B, the same points and some others measured another way; then each row and its match in B:
B (72 x 18):
[[ -24  -54   55  229  220   36  146 -124  -37  126 -124  126   71  -19
    53  -59  -96   27]
 [ 170 -108 -143 -125  119  -49  110  -33   39  -16  290  -95   97  -19
     4  102  -96  -52]
 [ 153  112  -69   36  187  228   97 -184 -142  112    7 -311   37   97
   -11   18  151   -8]
 [ -54  131 -438   52 -102  398  238 -110 -237  -80 -326 -505   82   13
  -180  109 -199 -131]
 [  34   13  -23  -77   34 -312  139 -172  353   54  316  369 -198   94
    90  151   78  174]
 [-215 -178    7   82 -175 -216   80  129   26  -77  -59  281  -59  -79
    95  147  -83  107]
 [ 144  -82 -310  -32  182  -45  258 -114  113  -30  151   28  123  -78
   -32   69 -367 -121]
 [  96   62 -332  -56   20  -31  197  -95   19  -39   70  -45  -57   29
    40  164  -85  -47]
 [ -65  185 -480  233    2   36  357 -177  -76  -49 -435   58 -160  -57
    19  119 -181  -70]
 [  23  -88   53  -51  109  121  107 -178  131   81  197 -158  152   50
  -157   -1 -115   47]
 [-181 -139  128  187   23 -132   98   -9   72   62  -81  362   -8  -14
   109   12 -111  132]
 [ 208  151 -319 -134    3  -96  120  -86  -40  -45  168 -142 -201   68
   103  235  247   -7]
 [-137  238 -376  196  -55  301  303 -251  -96   14 -449 -213  -80   65
  -115   77 -140  -19]
 [  11 -218   82 -178  -85 -121  -49  129   21  -53  347  -58   69  -13
    21  149   70   70]
 [  90   29 -278   99  172    8  262 -178   25    3  -68  -18   10  -75
   -42   40 -182  -76]
 [-108  303 -396  242  -35  167  290 -220 -146   36 -472  -14 -218  102
    76  113   -2    9]
 [-117  -87  -89  106  -48  -35  138   16  -47  -37 -133   68   -3  -64
    21   82 -102   23]
 [ 196 -199  -19  -82  281 -134  199 -209  327   39  389   13  171 -117
  -197  -18 -243  -27]
 [ -16 -308    9  -82   17 -176   81   78  151  -62  278  115  161 -118
   -41   74 -262    1]
 [-225  -40 -204   86 -203  -46  151   75  -49  -80 -192  170  -61    7
   102  170 -193   41]
 [ 333 -104 -160 -129  360 -207  193 -186  255   50  475   89   87  -46
    -1   43 -162  -71]
 [-112   50 -360  276   16 -117  290  -32  -89  -45 -387  326 -140  -86
   185  112 -229  -41]
 [-237   55  273  186  -32   41   61 -200  123  178 -120  178 -125  153
    -2   -5  186  271]
 [   0  211 -226   -5  -42  271  149 -192  -92   60  -98 -297  -63  187
   -36  119   72   26]
 [ 152  110  -68  -67  123  226   93 -215  -30  104  138 -361   33  136
   -88   51  142   23]
 [  51  -22  221   40   82 -197    4  -98   86   94  163  116 -162   20
    73   60  393  191]
 [ -60  105 -114  103  -47 -185  149 -100   55   17  -80  250 -263   48
   150  159  170  128]
 [  21  368 -111  312  226  210  281 -490   23  219 -367  -72 -232  127
   -73  -49  235  116]
 [-142  158  -17  142  -70  262  123 -196  -93   86 -277 -225  -80  121
   -97   44  150  116]
 [  23 -254  -10 -156   -9  -31   52   58   82  -53  310 -112  201  -56
   -95   90 -205  -13]
 [  70 -225   -3 -176  -15  -76    3   99   15  -62  336 -122  139  -42
   -21  124  -59  -10]
 [  55 -112  138  -49   35   -6   -7  -19  -26   28  183 -166   42  -11
   -39   62  193   78]
 [-365  -11  -93  323 -183   27  188   -1 -104  -28 -521  199  -89  -58
    37   67 -151   84]
 [ 116 -180 -119  -34   84 -490  126   73  159  -72  278  422 -126 -144
   203  171  -14   30]
 [   7  -18   51   32   -1 -235   38   -3   27   28   92  205 -183   12
   178  138  265  138]
 [-197  274 -424  266  -62  229  347 -257  -67   22 -534    9 -144  100
   -12   91 -207    2]
 [-227  113   12  228 -103   17   94  -54 -106   87 -301  212 -197  138
   192   94  153  171]
 [-124 -207  245  117  112  -70  118 -138  242   99   80  183  116  -68
  -137  -65 -150  135]
 [ 153  191 -230   19   65  222  127 -162 -222   17 -108 -450  -72   38
   -51   99  254  -41]
 [ -52  135  157  357  290  130  153 -285  -39  259 -278  166  -72  114
   103 -115  134  137]
 [-115   33   63  169  -18  193   83 -105 -140   54 -236 -225   -3    9
   -95    9  140   80]
 [ -37 -241 -167  -41 -104  -36   80  179 -129 -150   29 -131  146 -168
   -27  135 -204  -90]
 [ -84 -179  250  132   86 -112   63  -72  112   80   42  145   31  -82
   -54  -30   47  137]
 [  58  110   -5  194  199  189  145 -228 -128  136 -190 -205  -13   25
   -38  -39  162   36]
 [  93 -232  178  -16  154 -275    3   52   79   37  308  208   25  -79
   114   49   93   79]
 [-128  314  -28  253  -51  244   97 -197 -250  139 -440 -146 -254  190
    98   64  418  160]
 [ 185 -301  285 -343   48 -228 -102   36  256    2  750 -119  119  -12
   -99  112  186  124]
 [-295   60  -21  146 -280  -23   75   12  -80  -27 -297  103 -220   57
    73  165  163  178]
 [-102 -128  150  -13 -134  -92  -26   70  -27  -21   76  -25  -55  -20
     7  115  213  143]
 [ 122   69 -240   70  206   42  246 -220   35   56   -8  -31    8    6
   -18   35 -135  -47]
 [ 126  133 -227  -18   93   29  204 -231   67   27   50 -136 -102   41
   -48   99   82   13]
 [-194 -254  214  -46 -160 -109  -19   98  106  -20  162  105   70  -11
   -28   91  -47  160]
 [  68 -259  236 -225  115  -12   14 -107  303   79  557 -101  239   48
  -195    0 -126   97]
 [-138   35  139  261  112   55   95 -118  -65  169 -213  210  -55  103
   153  -27   60  143]
 [ 116   24  235  -42   63   -1  -73  -79  -68  105  198 -220 -102   77
    22   66  532  162]
 [-101    8   65   88   -5 -127   51  -13   20   87   13  305 -136  126
   235  107  110  158]
 [ -38  -32  -20  118   69    3  165 -143   58   38  -71    6   -8  -55
   -77   19  -25   53]
 [ -22  203 -327  154   89  147  285 -248   -3   79 -221   53  -76  131
    57   70 -176   -8]
 [ -90   15   48    9  -92  116   43  -70  -40   37  -11 -162  -27   92
   -44   89  142  120]
 [ 136  293 -261   58  143  290  240 -381  -26  112 -118 -365  -86  138
  -134   43  135   -3]
 [  33   28  -43  -75  -93   31   23  -26  -82  -20   85 -237  -86   50
   -11  152  264   72]
 [-128  180 -404  120  -94  240  292 -188  -66  -23 -343 -155  -56   64
   -80  113 -212  -33]
 [ 196   52 -410   13  155   39  292 -190    5  -60  -22 -237   22 -127
  -145   86 -155 -143]
 [ -91 -249  277   90  181 -197  131 -162  376  118  221  383   99  -59
   -87  -71 -211  166]
 [  37   36  -31 -114   46  100  123 -223  189   81  234 -132   28  147
  -118   70  -21   91]
 [  52 -255  170    1  216 -114  108 -104  225   65  287   96  182  -98
  -116  -46 -169   47]
 [  52   27   -4  -30   10  138   64 -118  -56   33   51 -338    8   28
  -134   71  194   52]
 [ -10   27 -239   37   93   91  273 -226  155   35   -4    9   65   49
   -98   47 -325  -16]
 [-246   -2   16  212 -108  144  116  -57 -100   37 -331  -16  -17   22
   -27   35  -29   99]
 [  81  208 -125  163   80  137   93 -118 -288   73 -246 -221 -163   58
   112   84  360   27]
 [  43  -47 -180   12  103    9  220 -162  112   -4   49  -60   72  -58
  -124   43 -215  -34]
 [ 118  204  -35   82  135   73  104 -243  -65  120  -33 -157 -171  112
    32   55  374   96]]
Rows of B count from 0, top down.

[ -97  215  -37  -47 -258 -216  144  420   80  321   28 -201  334   58
 -240 -205 -184  -51   11 -211 -155  214   43 -171 -124   57   88 -163] : 67
[ 373 -205 -155 -349  159   57   55 -154  286 -191   -1  -80 -307   -2
  -23  109   29  -52  381  267 -126 -506  300 -208  448 -361  208  110] : 48
[ -20   66  -80   71   66 -143  -17  -61 -228  253  -99 -102  121  233
  -49   -6   10  -10  102   14  174  541   10 -123 -110 -140 -118  -36] : 64
[ -40  224  -40  -59 -342  -95  166  455  342   78  118  -78  390 -254
 -287 -202 -129   24   43 -140 -214 -268   -6  -37 -110  101  225  -73] : 6
[ 122  101 -121 -283 -269  -11  188  257  501   74  148  -99   73 -189
 -111 -246 -115   99  215   59 -212 -497  120 -234   -7  -32  484  123] : 18
[  91 -677  487   59  286  463 -434 -434 -262 -284    9    8 -402  -28
  302  292  448  -22  -99  222  335  329 -274  330  112   85   58  -51] : 25
[ 113 -482  149 -133 -228  411  144  105  302   76   71 -188 -369 -185
  242  -80  179  140  -63    8  -37 -187   54 -228  121  196  690 -300] : 5
[-193  -61  116  252  -70  -14  -45  148 -289  319  -77 -157  158  108
   40  -27  118   45 -101  -70  222  680 -255   20 -225  100  -45 -300] : 12
[ -52  -16   94   41 -269  -13  165  333    7  162   -1 -153  266  -30
 -257  -70  -86 -109 -195 -381 -153  284  159 -104  -12  209   87 -346] : 57
[ -98  -52  327 -267  -65  -58 -270  139   33  188  168 -188   35  158
   46 -227  -59  -45   46   66    6  278 -242   11 -234  114  245  201] : 37
[  69 -245   21 -121  -79  225   30 -155  133  216   42 -119 -270   43
  261 -166  144  185   89  146  165  128    3 -266 -123   36  524   46] : 51
[ 153 -269  216   55  278  136 -281 -324 -236 -333  -43   74  -10   -5
 -108  319  222 -167   16   63  154  202   -1  297  194 -107 -290   19] : 71
[  19  209  -26  -89 -211 -100   84  222  227   33   98   -6  355 -147
 -298 -149 -117  -20   66 -125 -140 -124   83  -17 -113   35  120   90] : 70
[ 297 -199   64 -118  234   87 -160 -191   61 -465    0   66  -46 -135
 -207  323  132 -188  201  135  -66 -353  142  223  425 -262 -203   76] : 69
[ 216 -121  179 -501  -46  -91  -27  240  263  -97  131 -240  -34   98
 -260  -43 -221 -308   98 -137 -411 -253  302 -141  350  -40  160   19] : 53
[-136 -139  456 -269 -180   50 -238  217   61  204  200 -217   41  100
   45 -271  -47  -61 -125  -91  -56  332 -222   16 -265  306  360   75] : 63
[ -89    9  204   63 -126   -4  -99  210   -3   -1   68  -46  277 -124
 -168  -28   32  -50  -64  -94   -1  149 -175  176 -132  126   -1  -96] : 49
[  52  -54 -129  -38 -128  141   71  101  366   94   72  -43 -110 -255
  188 -141  148  296  285  380  108 -404 -249  -99  -85 -113  482   47] : 41
[ -46 -189  617 -181  -46  126 -393  -67 -118 -178  201   -9  212   16
 -197  -34   11 -268 -290 -293  -39  416  -42  327 -186  376   13  190] : 39
[  81    3  -20  115  171   87 -200 -446 -153 -121   -8  197  115  -38
  -19   96  218   86  142  187  331  238  -63  182 -199 -133 -111  314] : 66
[ 145  142 -278   30   46 -166  166  -60  -80   87 -137  -36  179  126
 -250   73  -47  -73  176  -61   11  198  304 -176  114 -266 -182  -57] : 23
[ 222  -65  -66 -157 -166  -74  286  351  201  -90  -36 -179  157  -78
 -431   99 -169 -264  -15 -360 -420 -237  493 -188  456  -39   -9 -376] : 15
[-127 -267  217  202  222  104 -323 -298 -485  224  -96  -84 -118  271
  281   77  292   66  -16  186  487  895 -351  104 -230  -12  -99  -66] : 28
[ 210 -243 -117   48  248  138  -57 -331  -65 -143 -108   30 -226   -9
   91  233  249   56  250  306  227  -23   28    3  223 -308  -36    1] : 60
[  44 -402  287 -156 -350  231  170  632  368   -2  103 -327 -124 -278
  -44  -31   11  -72 -153 -204 -374 -371    6 -105  338  267  492 -603] : 21
[ 124 -489  273  148  494  343 -516 -733 -397 -313  -60  160 -330   50
  313  363  496   41  122  451  558  392 -313  386   19 -186 -184  219] : 54
[ -93   -6  253  107 -174  115 -140  170   74 -113  121   67  329 -288
 -162  -31  109   17 -104  -82   40   26 -240  313 -216  219   60   -8] : 20
[ 148  285   -4 -524  -67 -327  -78  314  420  -55  201 -132  231   16
 -337 -194 -308 -172  365  105 -376 -511   78  -56   99 -203  118  381] : 65
[  88 -326  276 -245  111   40 -162 -112 -180  107   -9 -244 -210  330
   40   28    3 -210  -42  -81  -12  490  146 -145  144   20   72  -70] : 22
[ -87   57  102  274  179  -96 -245 -177 -434  -12  -97   64  322  106
 -171  188  146  -86  -14  -19  297  654 -168  297 -166  -75 -464   12] : 59
